Below are the code and all the weights of a small trained network. Each question names an input and a class and asks about switching units off, where a switched-off unit gives its printed mean instead of its output.

import numpy as np


def w(rows, s, z=0):
    codes = np.array(rows[::2]) - 128.0
    scale = np.full(codes.shape[1], s)
    scale[-1] = z or s
    return codes * scale


def norm(h):
    return h / np.sqrt((h * h).mean(-1, keepdims=True) + 1e-5)


def f(y):
    return np.maximum(y, 0)


def log_softmax(a):
    a = a - a.max(-1, keepdims=True)
    return a - np.log(np.exp(a).sum(-1, keepdims=True))


def net(x, mask):
    res = np.array(x, float).reshape(1, 8) / 4 @ E
    u = 0
    for l in range(4):
        y = f(norm(res) @ A[l][:, :-1].T + A[l][:, -1])
        res = res + np.where(mask[u : u + 3], y, B[l][:, -1]) @ B[l][:, :-1]
        u += 3
    return log_softmax(norm(res)[-1] @ U[:, :-1].T + U[:, -1])


A, B = {}, {}
E = w([
[129,158,140,136,151,188,193,148,101],'x0',
[71,93,218,161,168,171,94,111,138],'x1',
[115,69,155,169,154,177,149,112,157],'x2',
[214,207,95,164,146,126,126,203,82],'x3',
[105,145,139,72,152,121,65,103,161],'x4',
[105,118,52,156,189,111,160,134,136],'x5',
[140,185,117,109,108,115,171,78,126],'x6',
[203,151,100,138,139,107,106,1,147],'x7',
],0.0069)
A[0] = w([
[95,136,56,90,1,84,134,126,167,174],'L0N0',
[108,207,115,155,188,128,205,150,188,254],'L0N1',
[168,16,102,99,120,165,176,52,141,230],'L0N2',
],0.0067,0.0019)
B[0] = w([
[51,99,199,80,100,175,137,135,239,238],'L0N0',
[64,112,39,87,250,101,168,170,123,238],'L0N1',
[150,255,123,194,158,27,154,200,140,254],'L0N2',
],0.009,0.0042)
A[1] = w([
[164,169,31,52,25,126,181,86,154,70],'L1N0',
[137,56,175,106,47,180,197,187,65,3],'L1N1',
[157,42,174,71,73,152,223,222,2,166],'L1N2',
],0.004,0.00057)
B[1] = w([
[163,151,154,98,99,150,134,172,224,228],'L1N0',
[180,215,125,171,127,86,98,9,12,204],'L1N1',
[75,185,180,180,184,2,81,44,63,254],'L1N2',
],0.0077,0.0024)
A[2] = w([
[156,148,174,176,135,2,70,64,188,114],'L2N0',
[215,163,93,120,82,158,146,221,222,127],'L2N1',
[125,171,180,209,130,111,95,210,145,255],'L2N2',
],0.0073,0.003)
B[2] = w([
[110,61,177,120,161,242,225,104,39,236],'L2N0',
[103,122,94,183,156,189,1,223,172,193],'L2N1',
[128,187,156,188,134,51,123,122,180,255],'L2N2',
],0.0084,0.0081)
A[3] = w([
[216,72,144,38,132,215,73,194,165,6],'L3N0',
[87,230,119,151,73,45,142,205,50,236],'L3N1',
[98,196,188,72,24,127,2,200,20,159],'L3N2',
],0.0054,0.0021)
B[3] = w([
[213,207,170,58,125,141,120,176,4,152],'L3N0',
[165,100,145,150,88,92,128,85,105,254],'L3N1',
[123,125,133,157,82,202,101,59,42,177],'L3N2',
],0.011,0.0059)
U = w([
[191,74,114,108,75,94,140,105,157,30],'0',
[42,101,149,103,166,120,127,168,253,164],'1',
[173,37,62,89,64,121,142,76,136,3],'2',
[165,65,88,82,80,98,137,83,135,19],'3',
[134,157,86,133,211,80,230,82,54,155],'4',
[166,188,135,37,95,205,97,160,121,100],'5',
[141,173,126,190,137,70,73,153,102,157],'6',
[132,139,225,138,73,170,134,43,94,148],'7',
],0.014,0.011)

Each question gives the input, the list of numbers given to net, and the class t.
The units are the neurons (one row each of A and B). Each row of codes is followed by its name. A weight is (code - 128) times the scale printed after its matrix; where a second scale follows, it is the last column's (A, B and U).
mask holds one flag per neuron, layer by layer. A switched-off neuron (its flag False) gives its mean, the last column of its row in B, instead of its output. The means were averaged over made-up inputs and are rounded, as every weight is.
A unit's drop is (log p(t) with every unit on - log p(t) with that unit switched off) / (log p(t) with every unit on - log p(t) with every unit switched off).
The circuit of an input: a set's keep is (log p(t) with only the set's units on - log p(t) with every unit switched off) / (log p(t) with every unit on - log p(t) with every unit switched off). Starting from all 12 units, units are removed one at a time, each time the one whose removal leaves the highest keep (on an exact tie, the one counted first), for as long as the keep stays at least 0.8.
units of the circuit, in order: the units of the circuit, biggest drop first
k most important neurons: the k neurons with the biggest drops, biggest first
top k neurons in layer l: the k neurons of layer l with the biggest drops, biggest first
input [-4,5,-6,2,-5,-5,-3,-8], class 7: units of the circuit, in order => (L3N2)
input [-6,-6,4,3,-8,-1,-8,-3], class 4: units of the circuit, in order => (L1N2, L2N1, L0N2)
input [4,8,7,-1,5,4,0,7], class 4: 4 most important neurons => (L0N0, L0N2, L2N1, L2N0)
input [-5,-4,-3,7,-8,-7,7,0], class 7: units of the circuit, in order => (L0N2, L3N2)
input [6,-8,-3,-2,-7,-3,4,0], class 1: units of the circuit, in order => (L0N0, L2N1)
input [6,0,1,-5,-3,3,-7,3], class 6: top 2 neurons in layer 2 => (L2N2, L2N0)
input [0,-5,-7,2,2,7,2,8], class 5: top 2 neurons in layer 2 => (L2N2, L2N1)
input [4,2,8,-5,6,1,7,5], class 4: units of the circuit, in order => (L0N2, L0N0)
input [-8,-2,5,3,7,4,6,1], class 1: 2 most important neurons => (L0N0, L3N2)
input [-7,-3,-2,-3,2,-2,-7,6], class 7: 4 most important neurons => (L2N0, L0N1, L3N0, L2N2)
input [2,-3,-3,1,-2,-2,8,0], class 5: 2 most important neurons => (L2N2, L3N0)
input [-5,-2,4,5,-8,2,3,0], class 6: 2 most important neurons => (L2N0, L2N1)
input [-1,4,-5,4,-6,-8,-8,-4], class 7: 3 most important neurons => (L3N2, L0N2, L0N1)
input [-8,-7,-2,-8,3,3,5,5], class 1: most important neuron => (L0N0)
input [-4,-8,-3,-2,-7,-3,-7,2], class 1: 2 most important neurons => (L0N0, L0N2)
input [-6,1,4,-1,-1,6,-8,5], class 4: top 2 neurons in layer 0 => (L0N0, L0N2)
input [-7,-8,-6,-5,-5,-4,7,7], class 5: 3 most important neurons => (L1N0, L2N2, L2N1)
input [1,-4,-7,5,6,5,8,6], class 5: top 2 neurons in layer 2 => (L2N2, L2N1)
input [-7,-8,1,-4,2,-8,8,7], class 5: 4 most important neurons => (L1N0, L2N2, L2N1, L1N2)
input [1,-7,6,-5,1,-8,7,2], class 1: most important neuron => (L0N2)
input [1,-5,3,0,5,-1,5,-7], class 1: top 2 neurons in layer 0 => (L0N0, L0N1)
input [-5,5,-1,0,-5,-5,-8,-4], class 7: top 2 neurons in layer 0 => (L0N2, L0N1)
input [-4,4,0,-7,0,2,-6,5], class 4: top 2 neurons in layer 0 => (L0N2, L0N0)
